Here is a tiny trained network, its code and every weight. The questions are about switching its units off for an input and a class, where a switched-off unit gives its printed mean instead of its output.

import numpy as np


def w(rows, s, z=0):
    codes = np.array(rows[::2]) - 128.0
    scale = np.full(codes.shape[1], s)
    scale[-1] = z or s
    return codes * scale


def f(y):
    return np.maximum(y, 0)


def log_softmax(a):
    a = a - a.max(-1, keepdims=True)
    return a - np.log(np.exp(a).sum(-1, keepdims=True))


def net(x, mask):
    res = np.array(x, float).reshape(1, 4) / 4 @ E
    y = f(res @ A[0][:, :-1].T + A[0][:, -1])
    res = res + np.where(mask, y, B[0][:, -1]) @ B[0][:, :-1]
    return log_softmax(res[-1] @ U[:, :-1].T + U[:, -1])


A, B = {}, {}
E = w([
[133,123,135,134,137,141,139,118,135,120],'x0',
[48,84,127,143,143,94,149,241,249,99],'x1',
[45,55,217,153,107,150,136,102,103,235],'x2',
[143,100,203,61,88,213,41,201,124,66],'x3',
],0.013)
A[0] = w([
[164,99,159,139,107,199,44,88,60,164,135],'N1',
[215,130,90,98,145,96,111,186,186,81,182],'N2',
[42,78,114,162,139,106,166,84,113,255,135],'N3',
[178,129,47,218,129,90,184,94,105,121,254],'N4',
[226,168,133,119,159,123,85,41,92,91,239],'N5',
[155,183,135,169,117,63,210,24,78,167,211],'N6',
[78,62,193,120,125,134,115,129,103,139,46],'N7',
[116,126,115,154,171,24,189,163,217,153,183],'N8',
[126,217,51,150,166,69,152,103,166,90,202],'N9',
[135,129,176,41,56,206,48,89,83,167,170],'N10',
[68,108,126,73,74,236,30,197,182,47,114],'N11',
[107,97,230,151,87,141,133,179,162,156,70],'N12',
[219,161,101,165,141,109,91,109,81,154,177],'N13',
[185,195,118,103,144,104,103,134,62,66,167],'N14',
],0.0099,0.0051)
B[0] = w([
[156,59,61,208,170,102,91,31,45,111,209],'N1',
[135,192,157,100,131,120,64,88,250,53,210],'N2',
[88,200,210,154,26,255,223,94,147,168,229],'N3',
[80,118,125,81,206,74,178,144,104,164,207],'N4',
[155,114,133,70,142,179,191,171,46,195,215],'N5',
[72,241,135,98,162,80,93,137,124,215,227],'N6',
[113,75,131,135,181,18,193,200,65,179,178],'N7',
[65,144,135,181,92,116,189,196,228,73,219],'N8',
[129,84,106,95,178,25,143,165,185,75,206],'N9',
[132,50,52,151,134,132,97,87,40,126,228],'N10',
[173,140,185,86,182,181,66,138,162,165,250],'N11',
[177,68,134,96,167,85,148,223,47,200,189],'N12',
[178,76,165,63,128,116,157,158,45,205,187],'N13',
[234,125,78,36,113,185,202,144,102,92,191],'N14',
],0.0078,0.022)
U = w([
[143,110,157,46,174,81,160,220,91,200,202],'0',
[78,134,102,130,144,49,166,142,174,48,85],'1',
[221,137,91,55,89,254,148,126,91,106,86],'2',
[154,164,179,78,136,157,22,145,189,94,6],'3',
[95,220,133,111,98,185,154,38,89,222,223],'4',
[88,155,171,208,45,180,195,167,159,142,120],'5',
[150,59,104,205,129,117,95,72,65,142,135],'6',
],0.0099,0.0015)

Each question gives the input, the list of numbers given to net, and the class t.
The units are the neurons (one row each of A and B). Each row of codes is followed by its name. A weight is (code - 128) times the scale printed after its matrix; where a second scale follows, it is the last column's (A, B and U).
mask holds one flag per neuron, in row order. A switched-off neuron (its flag False) gives its mean, the last column of its row in B, instead of its output. The means were averaged over made-up inputs and are rounded, as every weight is.
A unit's drop is (log p(t) with every unit on - log p(t) with that unit switched off) / (log p(t) with every unit on - log p(t) with every unit switched off).
The circuit of an input: a set's keep is (log p(t) with only the set's units on - log p(t) with every unit switched off) / (log p(t) with every unit on - log p(t) with every unit switched off). Starting from the 12 units with the biggest drops (on a tie, the unit counted first), units are removed one at a time, each time the one whose removal leaves the highest keep (on an exact tie, the one counted first), for as long as the keep stays at least 0.8.
circuit, biggest first: the units of the circuit, biggest drop first
k most important neurons: the k neurons with the biggest drops, biggest first
drop when u is switched off: that unit's drop, to one decimal
input [-6,2,0,7], class 3: 2 most important neurons => (N11, N5)
input [-3,-2,2,-5], class 4: circuit, biggest first => (N3)
input [5,-3,-7,1], class 2: 3 most important neurons => (N14, N7, N12)
input [-6,0,-5,1], class 2: circuit, biggest first => (N14, N6)
input [0,0,-5,6], class 2: 2 most important neurons => (N14, N6)
input [-2,0,-6,8], class 2: 2 most important neurons => (N14, N6)
input [2,-8,-2,1], class 2: 2 most important neurons => (N14, N7)
input [5,7,-8,0], class 1: 2 most important neurons => (N9, N8)
input [-8,-5,4,1], class 6: 2 most important neurons => (N1, N10)
input [-2,-2,8,8], class 6: 2 most important neurons => (N1, N10)
input [7,-7,-1,-8], class 0: 3 most important neurons => (N4, N9, N13)
input [-8,-7,-1,-8], class 0: 2 most important neurons => (N9, N4)
input [-3,0,5,-7], class 4: 2 most important neurons => (N6, N4)
input [7,-5,6,1], class 6: circuit, biggest first => (N1)
input [-5,8,-4,0], class 1: 2 most important neurons => (N8, N9)
input [6,0,0,6], class 2: drop when N9 is switched off => 0.2
input [-3,-5,7,-1], class 4: drop when N3 is switched off => 1.4
input [6,2,0,-6], class 1: drop when N9 is switched off => 0.3
